(in the rows, 128 means zero)
Here are made-up things, facts about them, and rows of numbers that follow some of those facts. Name the thing behind each unnamed row.

Some things and their rows:
121, 111, 159, 182, 106, 152, 136, 131, 77, 113, 89 : zuris
131, 101, 146, 183, 132, 148, 147, 81, 117, 111, 87 : rastadar
128, 104, 177, 157, 131, 151, 147, 96, 121, 105, 99 : brotro
124, 109, 183, 167, 144, 148, 145, 129, 112, 113, 111 : seskasem
109, 117, 187, 166, 146, 140, 143, 83, 78, 119, 73 : stosude
111, 121, 190, 139, 106, 141, 137, 109, 107, 107, 60 : gebre
111, 101, 149, 168, 118, 143, 135, 98, 111, 106, 52 : paflar
125, 98, 155, 147, 121, 148, 139, 138, 77, 127, 155 : skavo
122, 95, 143, 156, 119, 148, 135, 160, 99, 123, 139 : velus
131, 105, 161, 182, 128, 154, 145, 133, 149, 96, 89 : stevam
112, 96, 141, 171, 157, 135, 137, 89, 109, 138, 115 : bruplam
120, 112, 161, 177, 138, 147, 141, 151, 119, 111, 97 : kunan
123, 111, 172, 172, 144, 146, 143, 133, 112, 115, 104 : latel
127, 108, 167, 188, 149, 152, 148, 131, 118, 111, 105 : tados
127, 113, 161, 190, 117, 156, 141, 152, 115, 103, 98 : gaplin
121, 116, 167, 178, 129, 149, 138, 136, 125, 119, 103 : griban
128, 107, 177, 163, 121, 149, 144, 92, 127, 111, 95 : dustol
124, 103, 173, 160, 128, 148, 143, 97, 137, 112, 95 : fudrine
125, 91, 160, 165, 149, 145, 147, 87, 128, 108, 92 : safos
134, 101, 136, 194, 129, 144, 147, 55, 113, 127, 86 : klubru
130, 123, 157, 192, 106, 153, 141, 139, 109, 108, 95 : punalum
132, 110, 173, 162, 130, 149, 145, 112, 143, 105, 91 : ladro
130, 115, 177, 188, 130, 156, 145, 140, 114, 107, 105 : deklel
130, 114, 170, 191, 133, 155, 145, 150, 129, 100, 101 : grudrotus
127, 100, 172, 163, 123, 151, 143, 105, 120, 106, 94 : tronus
120, 104, 149, 186, 164, 141, 146, 94, 124, 129, 103 : nufi
131, 110, 169, 175, 126, 151, 143, 121, 148, 100, 91 : tedre
129, 107, 151, 192, 146, 148, 146, 99, 98, 121, 101 : ladu
107, 117, 169, 184, 127, 144, 138, 108, 89, 114, 49 : bribu

How the things are related:
Φ(viklor, d); Φ(gaplin, a); Φ(belope, a); Φ(rastadar, d); Φ(netam, e)
Φ(fudrel, e); Φ(dustol, b); Φ(sofil, a); Φ(safos, e); Φ(stostik, a)
Φ(brale, e); Φ(ropor, b); Φ(plutis, d); Φ(venan, b); Φ(sima, a)
Φ(loflu, a); Φ(gritrur, a); Φ(latel, a); Φ(platagra, c); Φ(stosude, a)
Φ(punalum, c); Φ(rustul, a); Φ(mimum, a); Φ(rogro, d); Φ(lifli, e)
Φ(veskur, d); Φ(bribu, a); Φ(truklir, b); Φ(klubru, g); Φ(fugra, a)
Φ(nufi, d); Φ(keka, c); Φ(flopigas, a); Φ(kladom, b); Φ(bratren, a)
Φ(vaplolok, b); Φ(tedre, b); Φ(stakupi, a); Φ(velus, a); Φ(grudrotus, a)
Φ(tronus, a); Φ(kunan, a); Φ(daklur, a); Φ(deklel, a); Φ(skavo, a)
Φ(podrodrus, e); Φ(bruplam, d); Φ(sidreve, a); Φ(ladu, d); Φ(fudrine, b)
Φ(stustulak, a); Φ(ristiple, b); Φ(paflar, a); Φ(zuris, a); Φ(brotro, a)
Φ(griban, b); Φ(studir, a); Φ(vatra, a); Φ(peli, b); Φ(klutri, a)
Φ(tados, e); Φ(kugus, b); Φ(plizak, e); Φ(gratres, a); Φ(klemer, a)
Φ(mibril, a); Φ(seskasem, a); Φ(begros, e); Φ(pire, a); Φ(groden, a)
Φ(gogrul, g); Φ(gebre, f); Φ(tudram, c); Φ(dresezis, a); Φ(runol, a)
Φ(muras, a); Φ(plidrepla, b); Φ(ladro, b); Φ(klune, c); Φ(stevam, a)
Φ(plobrin, c); Φ(nodraduk, c); τ(belope, stosude); τ(netam, sidreve); τ(dustol, rogro)
τ(sofil, stustulak); τ(stostik, belope); τ(ropor, rustul); τ(plutis, fudrine); τ(venan, truklir)
τ(loflu, klemer); τ(gritrur, latel); τ(platagra, gritrur); τ(stosude, rastadar); τ(rustul, stakupi)
τ(rogro, klubru); τ(klubru, punalum); τ(fugra, runol); τ(nufi, stostik); τ(flopigas, plidrepla)
τ(tedre, ladu); τ(tronus, grudrotus); τ(podrodrus, kugus); τ(bruplam, plutis); τ(sidreve, tudram)
τ(fudrine, dustol); τ(stustulak, tedre); τ(ristiple, loflu); τ(brotro, plobrin); τ(griban, vatra)
τ(studir, tados); τ(vatra, mibril); τ(peli, ropor); τ(kugus, netam); τ(plizak, muras)
τ(gratres, zuris); τ(klemer, peli); τ(mibril, kunan); τ(gogrul, ristiple); τ(tudram, flopigas)
τ(runol, plizak); τ(muras, podrodrus); τ(plidrepla, gogrul); τ(nodraduk, sofil); β(viklor, 823)
β(gaplin, 823); β(belope, 586); β(rastadar, 586); β(netam, 823); β(fudrel, 586)
β(dustol, 586); β(sofil, 823); β(safos, 586); β(stostik, 823); β(brale, 823)
β(ropor, 586); β(plutis, 586); β(venan, 823); β(sima, 823); β(loflu, 823)
β(gritrur, 823); β(latel, 823); β(platagra, 586); β(stosude, 823); β(punalum, 823)
β(rustul, 586); β(mimum, 823); β(rogro, 823); β(lifli, 823); β(veskur, 823)
β(bribu, 823); β(truklir, 823); β(klubru, 586); β(fugra, 586); β(nufi, 823)
β(keka, 823); β(flopigas, 823); β(kladom, 823); β(bratren, 586); β(vaplolok, 586)
β(tedre, 586); β(stakupi, 586); β(velus, 823); β(grudrotus, 823); β(tronus, 586)
β(kunan, 823); β(daklur, 823); β(deklel, 823); β(skavo, 823); β(podrodrus, 823)
β(bruplam, 823); β(sidreve, 823); β(ladu, 823); β(fudrine, 586); β(stustulak, 823)
β(ristiple, 586); β(paflar, 586); β(zuris, 823); β(brotro, 586); β(griban, 823)
β(studir, 586); β(vatra, 823); β(peli, 823); β(klutri, 586); β(tados, 823)
β(kugus, 586); β(plizak, 823); β(gratres, 586); β(klemer, 586); β(mibril, 586)
β(seskasem, 823); β(begros, 823); β(pire, 586); β(groden, 823); β(gogrul, 823)
β(gebre, 586); β(tudram, 586); β(dresezis, 823); β(runol, 823); β(muras, 823)
β(plidrepla, 823); β(ladro, 586); β(klune, 823); β(stevam, 586); β(plobrin, 586)
β(nodraduk, 823); Ψ(viklor, tedre); Ψ(belope, gratres); Ψ(rastadar, brotro); Ψ(fudrel, bruplam)
Ψ(safos, mibril); Ψ(brale, lifli); Ψ(ropor, muras); Ψ(plutis, brale); Ψ(sima, gaplin)
Ψ(loflu, klutri); Ψ(platagra, velus); Ψ(stosude, gebre); Ψ(rustul, nodraduk); Ψ(mimum, stakupi)
Ψ(rogro, truklir); Ψ(lifli, klemer); Ψ(veskur, runol); Ψ(bribu, rogro); Ψ(truklir, stosude)
Ψ(keka, sidreve); Ψ(flopigas, keka); Ψ(kladom, sima); Ψ(bratren, viklor); Ψ(vaplolok, zuris)
Ψ(tedre, loflu); Ψ(stakupi, stevam); Ψ(velus, skavo); Ψ(grudrotus, mimum); Ψ(daklur, platagra)
Ψ(deklel, groden); Ψ(skavo, podrodrus); Ψ(podrodrus, plutis); Ψ(bruplam, begros); Ψ(sidreve, deklel)
Ψ(paflar, vaplolok); Ψ(zuris, fudrel); Ψ(brotro, seskasem); Ψ(vatra, netam); Ψ(klutri, grudrotus)
Ψ(tados, klune); Ψ(plizak, bratren); Ψ(mibril, belope); Ψ(seskasem, vatra); Ψ(begros, daklur)
Ψ(pire, ladro); Ψ(gebre, paflar); Ψ(dresezis, bribu); Ψ(runol, dresezis); Ψ(muras, kladom)
Ψ(ladro, flopigas); Ψ(klune, pire)

Name these rows:
Some rows may be things named above.
115, 94, 201, 189, 126, 142, 146, 107, 142, 120, 125 -> muras
122, 110, 162, 163, 97, 150, 138, 89, 94, 111, 66 -> vaplolok
134, 103, 136, 196, 128, 144, 148, 45, 117, 124, 92 -> klubru
123, 109, 162, 162, 98, 148, 138, 84, 93, 112, 72 -> vaplolok
125, 96, 159, 145, 120, 147, 139, 139, 78, 125, 153 -> skavo
125, 88, 128, 171, 111, 150, 136, 142, 87, 124, 144 -> brale
116, 91, 161, 151, 160, 138, 146, 101, 87, 132, 129 -> begros
118, 89, 134, 170, 117, 148, 138, 95, 100, 115, 81 -> fudrel
99, 105, 183, 184, 134, 137, 137, 91, 116, 120, 64 -> runol
123, 106, 176, 161, 125, 147, 142, 98, 138, 113, 96 -> fudrine
135, 113, 164, 203, 143, 153, 150, 105, 109, 114, 102 -> viklor
126, 119, 173, 174, 132, 151, 143, 114, 111, 123, 109 -> nodraduk
126, 78, 123, 156, 126, 141, 140, 83, 111, 130, 141 -> plutis
114, 68, 162, 174, 114, 137, 138, 109, 118, 141, 171 -> podrodrus
99, 104, 181, 183, 134, 138, 136, 91, 113, 125, 66 -> runol
128, 114, 169, 189, 135, 156, 145, 152, 127, 99, 101 -> grudrotus
126, 121, 174, 175, 130, 150, 144, 112, 110, 122, 107 -> nodraduk
120, 102, 157, 152, 128, 146, 136, 136, 88, 125, 128 -> daklur
136, 108, 163, 204, 143, 153, 151, 104, 110, 117, 105 -> viklor
125, 100, 156, 150, 122, 148, 139, 135, 83, 127, 149 -> skavo
122, 104, 159, 156, 136, 157, 141, 109, 132, 107, 93 -> rustul
133, 97, 148, 184, 136, 146, 147, 80, 118, 111, 86 -> rastadar
127, 118, 178, 177, 130, 150, 144, 114, 111, 119, 108 -> nodraduk
118, 92, 196, 192, 171, 140, 151, 99, 155, 123, 122 -> plizak

